[ 13.1  16.0   1.7  16.1  -4.5  22.6  25.2  -8.0  18.6 -14.0  -7.7  15.1
 -27.0 -16.8 -17.5  -8.4   0.6   5.1  -0.8  -2.2 -28.4   8.6 -11.5  10.7
  57.7 -19.3  16.1  18.6  11.1  -7.4  12.4 -23.8   4.9   9.9   9.8] => <62>
[-13.6  -4.1 -13.9  -4.5  -9.4 -13.5  23.1   1.3 -26.6 -15.6   2.7  18.9
   1.6 -12.6 -25.1   3.8 -13.0  21.1 -18.8  13.7 -13.0   0.5  14.5   6.3
  21.4 -22.9  10.9  15.8   3.5   4.9  14.0  13.9  -1.0   2.3  27.1] => <49>
[ -7.6  -8.5 -11.1 -19.5  -0.6  11.9  -0.2   0.9 -13.1 -24.9   8.9 -10.3
   2.7  28.8  25.5  15.6 -30.9  -9.5   5.2 -35.7 -24.6  -3.8  -4.0   8.4
 -21.8  24.4 -12.2  -2.8   6.4   4.5  -5.0  -9.0   1.7  -1.4 -19.4] => <46>
[ 12.1   6.8 -14.2   3.2  -6.9 -26.2  -7.3 -14.3  -5.9   5.9  10.2   3.4
 -22.4   5.3  -0.6   4.5   1.9  -9.7  -7.4 -17.7   3.1 -13.6 -11.5  22.8
  -8.6   6.6 -20.8  12.3  -0.1  -3.9  -6.8   1.2  16.7   5.0  19.4] => <59>
[  5.2  19.2  -5.6  -1.3  11.5   6.2  23.5  -4.9   2.4 -22.9  -6.6   7.8
 -18.3   3.5  -4.4   2.1 -19.2  -6.0   4.2 -10.0 -26.1  -3.4 -20.2  15.6
  38.2   1.7  11.5  16.3   1.1  -7.9  -0.2   3.6  37.8  -5.6   1.4] => <63>
[ -4.0  -9.6 -14.9 -24.8 -11.4  33.0  -3.8  -7.1 -26.8 -10.0   5.0  -3.1
  -6.9 -14.6  19.0  14.2 -17.9  -6.8   6.3  -4.7  -1.0   7.1 -12.0 -10.9
  -2.4  14.9 -21.8  -4.6  -8.0  11.0  -2.9   2.4  -3.4   9.8   3.1] => <46>
[ 16.3 -18.3  10.2  -0.2 -19.4 -11.0   2.6   4.1 -28.5   0.3 -10.5  19.9
  13.4  -8.5 -42.0 -19.0   7.6  18.3   6.4  37.2  12.4  -0.6  18.7  -9.4
  -9.9 -64.6  15.2  30.6  15.2  16.2   6.8   5.8 -13.5 -11.2  19.5] => <55>
[-19.3   3.9 -14.2 -11.6  20.7   3.8  -1.0  -4.8  -6.2  -9.7  12.6  13.9
  -7.8  12.5  10.7  19.9 -16.2   7.9  -3.5 -21.5 -14.2 -11.1  -9.0  13.8
   7.4  21.6  -2.0  -5.3  -6.2  -8.6  -8.1   5.2  14.6 -17.8 -14.4] => <60>
[-13.1   0.9  -2.5 -26.9   6.3  25.3   8.0  -4.4 -22.2  18.2 -11.1   0.6
 -10.6  10.8  29.4  13.1 -27.8  -6.8   2.1 -41.3 -21.3 -10.1 -17.9   4.8
  -1.7  28.5  -6.9 -12.8   1.2   2.5  -2.2  -9.8   4.2  -0.9 -18.6] => <46>
[-24.1  -8.3  -4.7 -18.4   1.8  -5.4  -7.1   0.3 -20.4 -15.2   0.9   6.1
   9.5   9.6   6.3  23.1 -28.1  -2.3 -12.3 -25.8  -9.5 -10.3  -6.6   2.9
 -11.6  10.2   0.8  11.0  -2.1   6.7   1.4   8.1  10.8  -7.7  -4.6] => <60>
[  5.3  12.6  12.7  13.3  25.4  38.4   3.7   3.6  19.1  12.2   0.8  -8.3
  -5.9 -25.8  13.5  13.5 -29.1   5.3   4.2  11.8 -18.6  22.0  -2.0 -32.1
  45.9  45.4   0.3 -20.3  -6.5  -3.4  18.2   8.9 -19.8  42.1 -13.7] => <66>
[  2.5  14.5 -18.9   7.0 -12.7   6.2  -3.3 -24.0  20.7 -10.1   5.9  14.0
 -42.0  -8.0 -20.6   0.8  33.8  -4.5 -16.8  -8.5  -0.9  -2.5 -48.6  17.1
  31.8  -1.5 -25.0   1.4   2.4 -16.7   3.2   0.1  -1.8  40.8  37.2] => <63>
[ 17.1 -17.1  10.6   7.3  -6.2 -14.8   6.9  -8.0  -3.5   6.7  -6.4  11.6
  14.5  -7.3 -38.2 -22.0  31.5  10.8   8.5  30.8  25.6  13.4  16.3 -12.2
   6.1 -49.1   6.5  12.2   2.0   7.0  -0.8  -3.3 -14.8 -19.6  24.3] => <55>
